Below are the code and all the weights of a small trained network. Each question names an input and a class and asks about switching units off, where a switched-off unit gives its printed mean instead of its output.

import numpy as np


def w(rows, s, z=0):
    codes = np.array(rows[::2]) - 128.0
    scale = np.full(codes.shape[1], s)
    scale[-1] = z or s
    return codes * scale


def f(y):
    return y / 2 * (1 + np.tanh(0.7978845608 * (y + 0.044715 * y**3)))


def log_softmax(a):
    a = a - a.max(-1, keepdims=True)
    return a - np.log(np.exp(a).sum(-1, keepdims=True))


def net(x, mask):
    res = np.array(x, float).reshape(1, 5) / 4 @ E
    y = f(res @ A[0][:, :-1].T + A[0][:, -1])
    res = res + np.where(mask, y, B[0][:, -1]) @ B[0][:, :-1]
    return log_softmax(res[-1] @ U[:, :-1].T + U[:, -1])


A, B = {}, {}
E = w([
[227,145,136,124,133,123,153,215,105,165,40],'x0',
[127,121,134,126,131,125,128,128,131,129,128],'x1',
[125,137,120,125,123,128,127,128,119,129,127],'x2',
[166,63,54,95,105,158,110,83,136,222,157],'x3',
[166,115,174,176,6,110,199,111,97,134,165],'x4',
],0.014)
A[0] = w([
[158,114,163,165,23,131,172,80,107,139,182,19],'neuron 0',
[190,38,54,95,93,203,165,94,130,243,130,7],'neuron 1',
[200,75,71,84,90,146,108,95,115,218,153,152],'neuron 2',
[57,180,139,179,190,89,162,150,121,58,114,165],'neuron 3',
[145,128,123,107,130,98,134,105,123,113,119,121],'neuron 4',
[195,152,176,125,102,64,225,163,81,102,98,113],'neuron 5',
[41,117,174,138,89,139,130,60,136,62,197,40],'neuron 6',
[106,143,168,145,173,132,107,135,114,88,142,168],'neuron 7',
[94,117,76,93,135,182,41,120,120,135,116,147],'neuron 8',
[66,104,74,69,151,144,45,66,156,147,157,144],'neuron 9',
[150,146,157,201,88,108,188,164,104,95,75,110],'neuron 10',
[135,105,164,153,22,80,175,68,94,158,155,105],'neuron 11',
[94,169,107,108,211,166,68,165,180,114,54,177],'neuron 12',
[111,118,117,119,148,107,89,104,98,154,139,123],'neuron 13',
[157,96,117,188,102,114,180,106,68,129,211,41],'neuron 14',
[112,58,111,115,133,163,89,121,131,92,163,161],'neuron 15',
[130,153,204,166,84,93,224,192,94,124,69,105],'neuron 16',
[133,156,187,121,97,153,131,137,165,123,78,121],'neuron 17',
[154,135,133,143,154,145,117,153,118,205,85,53],'neuron 18',
[4,121,118,134,77,118,147,44,190,39,206,131],'neuron 19',
[40,200,198,165,168,87,134,150,122,17,91,86],'neuron 20',
[222,136,102,93,171,137,161,190,112,192,48,8],'neuron 21',
[128,149,143,133,125,181,182,160,129,106,116,102],'neuron 22',
[167,103,66,113,129,102,133,176,121,160,65,130],'neuron 23',
[49,164,145,120,180,131,127,128,93,91,146,39],'neuron 24',
[73,81,62,99,197,183,104,59,197,188,151,134],'neuron 25',
[121,165,108,43,254,149,60,185,155,94,67,51],'neuron 26',
[119,107,56,103,131,109,114,78,119,110,166,92],'neuron 27',
],0.0094,0.014)
B[0] = w([
[74,54,201,26,205,193,134,113,172,124,70,187],'neuron 0',
[181,187,169,171,47,182,10,229,2,225,187,197],'neuron 1',
[94,85,149,48,158,159,116,158,146,130,79,224],'neuron 2',
[149,119,151,85,110,184,88,180,101,170,110,220],'neuron 3',
[129,137,124,144,129,162,140,116,126,139,126,126],'neuron 4',
[180,181,67,206,112,50,134,103,177,98,182,212],'neuron 5',
[201,188,124,175,41,131,45,206,38,201,182,190],'neuron 6',
[148,120,137,108,108,142,100,158,102,141,147,182],'neuron 7',
[104,112,93,116,151,100,168,49,167,90,139,193],'neuron 8',
[83,110,86,147,156,107,201,61,161,90,138,229],'neuron 9',
[149,188,81,201,125,72,139,107,139,111,195,198],'neuron 10',
[128,124,189,98,109,169,76,165,89,134,108,214],'neuron 11',
[99,103,190,88,134,183,97,173,123,169,100,237],'neuron 12',
[117,145,103,152,168,106,158,96,174,119,130,148],'neuron 13',
[76,94,165,65,178,190,112,159,166,118,102,163],'neuron 14',
[116,127,93,127,183,91,156,86,198,94,124,181],'neuron 15',
[134,193,81,208,115,78,137,119,122,109,166,218],'neuron 16',
[162,154,80,189,114,75,150,108,140,85,166,152],'neuron 17',
[104,94,161,120,139,169,129,152,112,104,103,145],'neuron 18',
[141,117,214,84,114,198,56,197,82,193,95,249],'neuron 19',
[79,45,171,57,171,208,130,100,177,115,64,227],'neuron 20',
[37,51,228,7,192,234,100,118,173,104,40,178],'neuron 21',
[145,138,91,190,133,105,173,102,131,148,165,143],'neuron 22',
[142,127,150,142,121,171,89,155,115,142,134,177],'neuron 23',
[86,96,111,84,152,147,148,77,154,142,101,154],'neuron 24',
[101,153,64,131,159,83,225,31,183,44,138,234],'neuron 25',
[205,177,156,191,30,150,40,221,34,199,185,218],'neuron 26',
[94,138,104,167,138,91,165,89,163,92,130,162],'neuron 27',
],0.0094,0.019)
U = w([
[49,88,151,95,182,189,140,128,155,122,82,253],'0',
[241,159,141,171,75,166,92,178,94,156,143,32],'1',
[138,155,56,195,152,63,246,76,176,80,159,83],'2',
],0.013,0.0017)

Each question gives the input, the list of numbers given to net, and the class t.
The units are the neurons (one row each of A and B). Each row of codes is followed by its name. A weight is (code - 128) times the scale printed after its matrix; where a second scale follows, it is the last column's (A, B and U).
mask holds one flag per neuron, in row order. A switched-off neuron (its flag False) gives its mean, the last column of its row in B, instead of its output. The means were averaged over made-up inputs and are rounded, as every weight is.
A unit's drop is (log p(t) with every unit on - log p(t) with that unit switched off) / (log p(t) with every unit on - log p(t) with every unit switched off).
The circuit of an input: a set's keep is (log p(t) with only the set's units on - log p(t) with every unit switched off) / (log p(t) with every unit on - log p(t) with every unit switched off). Starting from the 12 units with the biggest drops (on a tie, the unit counted first), units are removed one at a time, each time the one whose removal leaves the highest keep (on an exact tie, the one counted first), for as long as the keep stays at least 0.8.
units of the circuit, in order: the units of the circuit, biggest drop first
top k neurons: the k neurons with the biggest drops, biggest first
drop when u is switched off: that unit's drop, to one decimal
input [1,-4,-8,-2,-4], class 1: units of the circuit, in order => [neuron 26]
input [1,5,-1,-3,-6], class 1: top 2 neurons => [neuron 26; neuron 21]
input [-4,2,-8,-4,1], class 1: top 2 neurons => [neuron 6; neuron 0]
input [8,-2,2,3,-1], class 0: top 2 neurons => [neuron 21; neuron 6]
input [2,7,8,-8,0], class 1: top 2 neurons => [neuron 3; neuron 25]
input [1,-4,6,-8,-3], class 1: top 2 neurons => [neuron 26; neuron 21]
input [-6,-2,-5,4,8], class 0: top 3 neurons => [neuron 0; neuron 14; neuron 26]
input [7,-7,5,8,0], class 0: top 2 neurons => [neuron 21; neuron 2]
input [6,-1,5,7,-1], class 0: top 3 neurons => [neuron 21; neuron 2; neuron 26]
input [-1,-4,-3,2,6], class 0: top 2 neurons => [neuron 0; neuron 26]
input [-7,2,-7,0,2], class 1: top 2 neurons => [neuron 6; neuron 20]
input [-5,-3,-8,2,8], class 0: drop when neuron 0 is switched off => 8.3
input [8,-1,8,4,-3], class 0: drop when neuron 21 is switched off => 8.0
input [-7,5,3,-2,4], class 1: units of the circuit, in order => [neuron 6]
input [-6,6,-8,0,2], class 1: drop when neuron 6 is switched off => 1.8
